Below are the code and all the weights of a small trained network. Each question names an input and a target symbol and asks about switching units off, where a switched-off unit gives its printed mean instead of its output.

import numpy as np


def w(rows, s, z=0):
    codes = np.array(rows[::2]) - 128.0
    scale = np.full(codes.shape[1], s)
    scale[-1] = z or s
    return codes * scale


def f(y):
    return np.maximum(y, 0)


def softmax(a):
    e = np.exp(a - a.max(-1, keepdims=True))
    return e / e.sum(-1, keepdims=True)


def log_softmax(a):
    a = a - a.max(-1, keepdims=True)
    return a - np.log(np.exp(a).sum(-1, keepdims=True))


def net(x, mask):
    ids = ['ΣΨδημπφ'.index(c) for c in x.split()]
    T = len(ids)
    res = E[ids] + P[:T]
    q, k, v = (res @ M[0].T for M in (Q, K, V))
    z = softmax(np.where(np.tri(T) > 0, q @ k.T / 3**0.5, -1e9)) @ v
    res = res + np.where(mask[0], z, O[0][:, -1]) @ O[0][:, :-1]
    y = f(res @ A[0][:, :-1].T + A[0][:, -1])
    res = res + np.where(mask[1:13], y, B[0][:, -1]) @ B[0][:, :-1]
    return log_softmax(res[-1] @ U[:, :-1].T + U[:, -1])


Q, K, V, O, A, B = {}, {}, {}, {}, {}, {}
E = w([
[167,158,80,97],'Σ',
[176,140,142,159],'Ψ',
[26,106,181,117],'δ',
[125,130,251,165],'η',
[112,121,62,204],'μ',
[88,193,51,200],'π',
[88,207,109,48],'φ',
],0.016)
P = w([
[145,10,120,92],'0',
[112,117,144,123],'1',
[127,143,157,132],'2',
[140,169,162,146],'3',
[140,189,156,152],'4',
[149,199,153,165],'5',
[128,149,154,147],'6',
],0.011)
Q[0] = w([
[141,1,72,147],'H0',
[117,104,70,63],'H0',
[183,149,49,109],'H0',
],0.0091)
K[0] = w([
[106,6,110,177],'H0',
[139,67,156,106],'H0',
[96,96,139,71],'H0',
],0.013)
V[0] = w([
[108,232,68,178],'H0',
[239,166,168,90],'H0',
[69,219,82,2],'H0',
],0.0083)
O[0] = w([
[133,11,109,155,168],'H0',
[254,120,206,85,90],'H0',
[87,91,86,54,253],'H0',
],0.0084,0.0054)
A[0] = w([
[76,128,123,73,119],'N0',
[150,160,28,83,254],'N1',
[153,83,177,254,179],'N2',
[214,208,176,147,109],'N3',
[127,254,230,121,116],'N4',
[84,154,138,133,64],'N5',
[123,142,131,219,180],'N6',
[100,98,111,217,198],'N7',
[164,78,22,106,114],'N8',
[104,211,15,153,251],'N9',
[82,115,129,237,199],'N10',
[237,177,88,100,174],'N11',
],0.0095,0.0043)
B[0] = w([
[66,124,82,218,218],'N0',
[183,138,177,90,234],'N1',
[255,132,77,119,185],'N2',
[124,34,85,142,153],'N3',
[166,77,164,198,177],'N4',
[87,127,131,203,160],'N5',
[195,154,54,119,179],'N6',
[121,195,124,92,209],'N7',
[93,178,212,154,183],'N8',
[141,89,175,43,254],'N9',
[136,197,130,123,234],'N10',
[8,86,115,123,176],'N11',
],0.0081,0.0082)
U = w([
[134,69,243,33,253],'Σ',
[184,119,201,156,32],'Ψ',
[66,167,161,221,180],'δ',
[153,142,158,169,20],'η',
[170,232,93,126,104],'μ',
[136,83,8,154,99],'π',
[111,2,14,129,50],'φ',
],0.0082,0.0043)

Each question gives the input, a string of symbols that net reads in full, and the target symbol t.
The units are the heads (3 rows each of Q, K, V and O) and the neurons (one row each of A and B). Each row of codes is followed by its name. A weight is (code - 128) times the scale printed after its matrix; where a second scale follows, it is the last column's (O, A, B and U).
mask holds one flag per unit, heads first, then neurons. A switched-off unit (its flag False) gives its mean, the last column of its rows in O or B, instead of its output. The means were averaged over made-up inputs and are rounded, as every weight is.
A unit's drop is (log p(t) with every unit on - log p(t) with that unit switched off) / (log p(t) with every unit on - log p(t) with every unit switched off).
The circuit of an input: a set's keep is (log p(t) with only the set's units on - log p(t) with every unit switched off) / (log p(t) with every unit on - log p(t) with every unit switched off). Starting from the 12 units with the biggest drops (on a tie, the unit counted first), units are removed one at a time, each time the one whose removal leaves the highest keep (on an exact tie, the one counted first), for as long as the keep stays at least 0.8.
units of the circuit, in order: the units of the circuit, biggest drop first
most important unit: the unit with the biggest drop
k most important neurons: the k neurons with the biggest drops, biggest first
drop when u is switched off: that unit's drop, to one decimal
input δ δ δ μ η δ, target μ: 2 most important neurons => (N2; N6)
input δ δ δ Ψ, target π: most important unit => N3
input δ φ δ, target φ: units of the circuit, in order => (H0; N0)
input Σ δ δ φ Σ Ψ, target Σ: 2 most important neurons => (N0; N6)
input Ψ φ δ, target δ: 2 most important neurons => (N9; N0)
input δ Σ η Ψ, target φ: 2 most important neurons => (N3; N11)
input Ψ φ π, target Σ: 2 most important neurons => (N9; N1)
input δ μ π, target μ: drop when H0 is switched off => 0.4
input φ δ δ Σ δ φ π, target Σ: drop when N8 is switched off => 0.0
input π Ψ δ δ π Ψ η, target μ: drop when N2 is switched off => 0.4
input φ δ δ δ η, target Ψ: drop when H0 is switched off => 0.4
input μ δ Σ δ Ψ, target π: 2 most important neurons => (N3; N9)
